(in the rows, 128 means zero)
Each row has a class, written after it.
[133 135 133  84 112 102 109  86  89 152 106 147 111 145 154 165 148 128
 154 128 124 154 126 119 155  87 152 122  93 150 133 172 132 120 124 122
 112]	Q_42
[112 156 162 145  84 145 188 195 182 204 118 137 162 131  82 101 111  80
 108  83 118 105 126  94 110 140 120  95 106 148 116 122 163  98 161 139
 156]	Q_301
[116 194  90 178 127 181 139 173 181 114 125  95 139 159 112  95 148 126
  99 148 160  93 140 118  34 158 117  96 169 127  73  55 116 121 147 142
 164]	Q_301
[165 159  75 147  89 131 171  86 138  60 125  63 118 154 138 152 110 110
 144 157 178 126 119 119 156  89 127 120 168 168  76 134 119 113 124 162
 106]	Q_246
[115 119 156 108 153 123 112  89 100 144 125 146 120 110 155 161 114 167
 128 109 109 160 136 166  39 130 116 166  92 125 151 129  83 145 120 113
 130]	Q_329
[129 154  99 130  97 149 120 166 131  82 134 157 114 150 113 111 141 144
 118  98 133  96 151 143 100 121 125 128 120 136 121 143 140 140 133 152
 112]	Q_24
[134 134 111 124  84  86 175 122 101 154 130 126 136 146 111 164 113  99
 146 119 134 123 129 113 222  82 138 104 118 165 127 178 170 106 114 136
 119]	Q_894
[146 177  85 124 106 123 144  61 165 131 108  84 137 140 131 131 153  80
 146 144 150 166 116  93 179 126 147  94 188 157  67 129 159  95 152 151
 158]	Q_637
[136  97 178  96 137  75 155 120 112 175 113 143 132 108 137 187 114 139
 148  94 117 158 123 148 122  94 112 138  72 165 159 155 102 127 139 124
 110]	Q_855
[130 147 124 151  94 139 124 158 129 141 133 120 122 150  88 111 154 113
 119  73 136 105 129 121 122 140 117 113 135 121 111 117 141 134 150 140
 134]	Q_618
[128 109 154 113  73  71 214 195 122 200 131 164 142 105  90 144  88 109
 117  98  92 117 116 117 151 121 114 102 101 144 169 171 118 101 134 142
  94]	Q_637
[135 148 104 149  70 139 170 173 165 130 153 125 132 108  82  90 112  92
 117  33 119 103 111 128 136 131 108 117 147 125 115 141 180  99 169 168
 125]	Q_618
[123 123 138 112 123 113  93 127 141 136 124 157 149 142 130 153 123 138
 149  81 120 132 124 154 107 129 107 151  91 148 133 137 120 126 140 132
 124]	Q_301
[108 152 139 119 130 123 133 160 130 137 147 166 106 112 152 113 139 142
 122 122 114 113 142 116 154 127 143 128 130 121 135 157 151 135 135 125
 136]	Q_855
[147 128  90 105  68  88 194 124 138 136 126 119 156 126  90 163 101  81
 142 114 156 140 101 140 186  67 128 105 132 168 105 161 173  86 142 171
  73]	Q_855
[118 132 141 114  99 114  77 137  80 116 118 180 115 154 108 168 148 165
 142  81 107 104 153 137 168  98 122 144  87 144 151 181 122 160 110 121
 104]	Q_24
[124 137 142 117 148  89 158 118 112 151 132 132 107 128 188 144 124 127
 141 150 129 136 138 106 142 117 140 129 122 163 152 144 121 129 116 113
 157]	Q_894
[116 180  91 134 131 165  80 100 136 124 107 127 125 162 147 122 182 120
 143 128 147 121 154 114 106 120 134 102 131 142  94 101 141 135 133 124
 170]	Q_894
[127 153  75 113 151 133 172 107 169 147 122 117 133 114 148 126 122 109
 121 116 141 145 110 148  50 139 119 118 153 130  94 119 121 106 160 160
 116]	Q_122
[111 126 144 109 138 120  79 125 144 192 115 173 140 131 139 143 170 140
 131  65 106 143 128 153  87 138 126 126 102 142 157 136 130 131 165 124
 152]	Q_122
[126 155 112 106 101 105  82 111  77  99 143 157 113 130 157 146 160 158
 138 125 118 108 155 135 214  94 143 131 114 140 140 167 153 130 112 128
 122]	Q_529
[129 154 141 130 137 121 148 102  89 126 119 134 132 140 160 154 110 136
 141 139 126 141 148 124 127 128 135 144 124 120  93 139 103 133 131 124
 136]	Q_779
[120 144 135  91 135 113 166  70 121 151 150 144 115 105 207 141 101 107
 162  77  90 157 133 109 188 130 138 152 125 141 125 178 183 123 126 124
 153]	Q_894
[ 93 167  64 125  52 162 151 120 151 153 129 143 141 140  91 117 130  70
 133  52 116 126 128 127 166 135 136  99 124 130  82 145 234 106 142 149
 125]	Q_894
[126 137  78 139  29 138 143 190 134 133 125 155 146 153  34 144 123 115
 120  96 119  78 129 153 125 101 112  96  92 126 110 140 142 123 137 150
  58]	Q_246
[134 131 150 116 109 114  81  87  84 149  89 124 117 168  96 164 170 128
 141 101 147 147 135 134 119 105 117 129  81 149 106 145 106 146 135 122
 129]	Q_618
[131 139 132 123 109 122 112 167 116 115 155 181 126 114 134 116 133 160
 107 117 113  91 145 139 118 117 120 130 116 123 161 147 105 124 136 139
 119]	Q_529
[151 147 102 125 129 120 133  49 111  93 113  65 115 152 147 155 142 130
 139 159 175 158 131 133 102 108 128 129 148 145 112 107 100 123 122 137
 134]	Q_329
[148 108 193 121 163  95 163 126 102 177 106  98 104 124 179 151 148 152
 132 145 125 149 128  97  82 140 124 125 106 140 158 117  72 142 135 119
 153]	Q_42
[111 161 126 144 115 183 137 136 139 127 112 114 130 138 122 116 151 115
 130  89 138 126 139 125 105 146 123 103 130 117  76 110 167 134 140 143
 133]	Q_855
[124 160  90 128 131 105  89 132 106  65 164 157 112 128 170 124 127 161
 150 128 116 106 145 138 199 124 140 148 167 119 121 166 135 127 109 139
 134]	Q_637
[167 103 135 150 107  83 215 155 112 110 131  82 126 119  93 159  86 156
 106 131 167 120 123 145  85 102  88 120 117 146 156 130  46 114 124 159
  89]	Q_329
[135 147 103 124  74 107  97  82 105 122 128 127 133 140 109 144 159 110
 149  98 138 125 138 129 209  92 138 116 126 145 109 153 182 119 142 143
 130]	Q_529
[141 162  99 149 174 157 112  87 110  30 134  98 102 151 178 128 119 156
 141 147 173 120 154 133 145 127 143 150 180 130  80 145 122 152 103 141
 137]	Q_24
[132 109 135  73 179 134  67  37 116 135  95 169 141 129 149 188 123 143
 145 119 131 175 121 182  51  88 109 173  60 157  99 153  85 129 141 131
 106]	Q_301
[117 197  80 155 129 173  97 100 137  87 126 122 116 148 145 107 156 121
 132 145 144 111 150 136  93 138 142 119 161 126  64 106 157 131 138 142
 155]	Q_529
[130 157  60 148 125 169 128  93 140  73 121  95 127 137  94 138 122 140
 120 117 160 137 127 181   8 127  99 131 137 109  73  87  94 123 135 157
  98]	Q_329
[128 162  71 135 124 192 150  98 200 123 126 117 147 121 126 108 109  90
 126  87 139 140 115 144  45 158 125 120 153 109  57 104 145 109 179 159
 119]	Q_246
[157 158  96 140 130 104 211 165 144  97 162 118 135 106 133 128  80 130
 121 127 133 107 124 127 131 103 119 141 151 134 109 136  86  99 135 167
 107]	Q_779
[129 145  85 130 143 153 171 128 156 116 131 125 115 108 157 115 113 130
 118 135 131 132 132 141  26 153 109 118 136 128 100 108 110 132 139 145
 125]	Q_894
[125 148 111 156 128 143 175 149 124 111 134 107 107 136 140 120 108 129
 135 117 132 114 126 124 100 146 130 113 153 107 102 124 137 124 120 132
 123]	Q_42
[145 161 136 107 174  96 125  95  98  84 149 123 101 114 224 136 110 176
 143 176 145 140 151 131 123 106 147 162 148 141 138 147  78 135  99 127
 135]	Q_329
[125 161 148 139 145 107 123 139  82  79 155 134  88 134 183 130 126 182
 134 171 118  97 162 111 179 123 138 154 144 125 153 158 104 148  81 105
 159]	Q_329
[151 147  77  80 173 100 139   4 134  97 152 108 113 101 223 160  88 125
 165 133 153 194 122 145 122  98 147 165 159 162  93 162 119 126 126 149
 126]	Q_894
[131 134 162 134 148 100 159 145 100 124 153 127 108 109 166 142 103 171
 112 148 124 123 141 133  96 119 125 157 131 137 156 130  75 138 109 125
 135]	Q_329
[129 143 167 147  83 113 188 142 133 189 119 108 129 145  99 126 137 101
 114  98 127 127 127  95 130 144 124 110 127 134 140 132 141 116 155 141
 145]	Q_329
[127 139 169 137 130 104  84  91  72 125 105 114 105 167 152 155 177 168
 141 158 145 137 154 125 113 116 128 143 117 138 142 119  95 159 113 108
 159]	Q_329
[146 130 127 143 147 127 130 158 147 127 119 123 130 119 131 117 155 143
 122 142 130 125 128 129  66 145 108 115 140 138 112 103  84 128 144 152
 146]	Q_637
[122 183  89 177 140 158 132 148 101  53 147  91  92 136 140 100 125 145
 132 123 150  83 148 127 159 130 126 130 173 108  73 136 151 138  98 138
 146]	Q_618
[118 145 111 138 118 133 160 122  90  88 124 103 106 138 131 148 124 136
 134 148 148 119 135 134 162 112 125 127 136 124  88 147 153 136 101 142
 107]	Q_855
[126 111 206 129 164 106 179 132 126 184 129 109 112 109 161 140 132 132
 126 119 109 146 126 105 102 153 119 135 121 124 161 119 113 142 149 114
 161]	Q_855
[172  80 151  99 131  57 196 100 104 150 127 113 121  93 151 187  92 136
 152 100 117 160 105 127 174  89 117 138 100 162 155 190 110 107 134 144
 109]	Q_42
[132 128 123 111  64 113 132 140 114 176  94 166 180 143  59 171 133 103
 138  74 113 129 125 151 140  82 114 116  64 148 120 145 135  96 157 150
  95]	Q_779
[114 192 136 163 143 132 162 177 115 130 153  91  90 160 169  88 159 137
 114 152 133  78 158  77 177 158 153 101 178 100 130 119 140 136 119 122
 170]	Q_122
[135 156 119 131 101 123 167 153 115 124 136 129 134 125 124 133 110 129
 119 142 124 122 134 121 117 115 133 129 126 131 111 129 104 120 129 144
 108]	Q_779
[160 113 151  83 115  95 212 108 166 228  93 114 171 110 136 186 105  86
 138 122 125 179  96 119  94 105 128 102  94 191 123 131 102  94 156 136
  96]	Q_246
[125 110 191 114 141 121 110 101  59 148 105 134 120 155 149 191 116 167
 152 132 112 131 148 151 110 113 122 152  66 121 139 146  74 168  95  96
  91]	Q_246
[125 131  74 105  72 117 107  69  90  97 113 134 135 138 113 167 116 130
 144 111 149 149 131 174 109  98 121 144 108 139 100 153 143 130 121 155
  92]	Q_329
[108 188 140 160 131 159  85 176  98 112 138 153 114 164 153 108 165 178
 117 139 114  87 179 122 102 161 147 133 135  96 122 104  98 167 120 115
 156]	Q_779
[119 154 110  99  40 128 114 123 137 149 124 160 153 145  90 145 122  89
 142  50 114 123 122 115 221  96 133 113  90 158 115 188 197  92 149 150
 107]	Q_301
[124 139  86 152 107 182  65 105 113  70 127 130 123 153 107 152 136 155
 146  88 128 103 138 169  97 119 112 143 118 107  88 130 123 156 121 137
  98]	Q_246
[135 109 157 121 167 125 163 117 151 121 159 153 139  87 170 127  58 141
 130  63 118 137 121 147  87 137  98 174 120 123 125 160 107 117 151 145
 141]	Q_301
[101 150 130 162  49 164  87 160 145 153 116 149 148 177  40 112 156  96
 126  47 121  85 134 117 144 139 111 112 101 119 102 134 186 130 163 145
 141]	Q_301
[103 154  92 125 104 139 127 108 141 115 143 146 121 121 137 117 129 113
 140  48 115 128 121 139 173 137 123 136 145 112  94 164 192 116 148 146
 130]	Q_122
[118 149 153 152 108 116 154 176 122 134 129 139 119 161 119 129 137 124
 124 105 134 104 148 102 166 132 138 114 136 150 132 137 147 135 127 117
 152]	Q_24
[133 176  52 141  81 156 125 134 171  95 131 134 141 142  92 105 135 117
 112 125 156 117 130 149  55 129 124 109 160 127  88 107 130 109 158 166
 116]	Q_329
[133  71 177 114 103  64 132 149  47 125 116 162 119 130  91 210 128 171
 147 106 116 122 125 169 170  50  87 147  50 155 162 179 101 138 102 123
  66]	Q_855
[142 107 210 121 179  89 158 143 104 168 126 121  94 100 183 143 130 172
 114 128 107 144 125 121  48 160  97 159 110 136 169 120  41 159 137 113
 145]	Q_618
[127 111 124  97 103 102 122  85  75 154 101 162 141 121  85 189 127 137
 134 110 119 142 136 179 117  76 109 120  59 136 118 159 121 122 128 122
  78]	Q_529
[151  99 162 157 116  85 226 218 129 160 131 121 128 118 108 140  94 131
 118 118 125  96 109 109 112 126 101 103 122 137 166 132  84 104 135 140
 110]	Q_42
[108 151 151 153 107 132  73 131  97 126 132 128  96 161 125  96 181 129
 136  88 130 106 146 108 172 151 137 137 137 108 122 141 175 157 135 117
 176]	Q_618
[127 143  93  94 101 104  91 127 102 127 116 168 137 136 120 157 156 145
 140 124 111 130 140 156 145 102 126 123 100 144 113 152 126 122 124 146
 104]	Q_637
[111 128 117 135 127 168 116 143 173 134 134 165 147 106 101 116  97 121
 127  37 109 116 121 147  62 150  94 142  97 115 101 143 135 121 159 147
 132]	Q_301
[120 182 155 137  90 128 132 102 136 164 121 110 120 152 148  93 184  90
 139 111 128 132 138  85 173 144 153 108 148 138 115 127 202 118 155 136
 181]	Q_529
[136 148 110 121 103 120 138 118 118 127 133 148 149 128 129 139 115 116
 136 117 120 122 136 130 150 108 136 141 132 127 115 139 131 118 147 145
 122]	Q_779
[140 145 112 118 100 142  95  92 139 135  98 111 136 181  80 144 184 100
 145  81 138 142 120 130 102 120 120 122 112 138 106 120 144 129 164 156
 110]	Q_24
[166 128 148 115 159 116 171  65 148 138 121  69 127 121 173 159 110 118
 146 144 145 160 118 119 114 110 129 140 136 154 116 120  87 124 142 135
 130]	Q_246
[112 194  74 141  47 146 170 171 175 154 134 120 131 150  88  75 159  53
 116  74 138 106 116 100 163 133 147  93 157 156  86 128 238  88 157 164
 161]	Q_618
[128 101 139 116  93 105 184 132 106 165 114 144 137 114 118 180  83 124
 132 115 112 129 123 152 128 108 120 130  88 148 126 162 126 131 125 128
  81]	Q_246
[127  84 115  96 104  96 114  91  68 118 111 154 136 119  97 208 113 146
 155  82 127 144 127 186 165  75 103 148  66 140 111 181 141 142 118 142
  65]	Q_855
[117 143 168 152  89 136 195 209 148 212 116 124 154 144  74 124 137  98
  96 127 104 106 125 105  83 152 121  92 112 138 145  86 134 105 140 124
 144]	Q_329
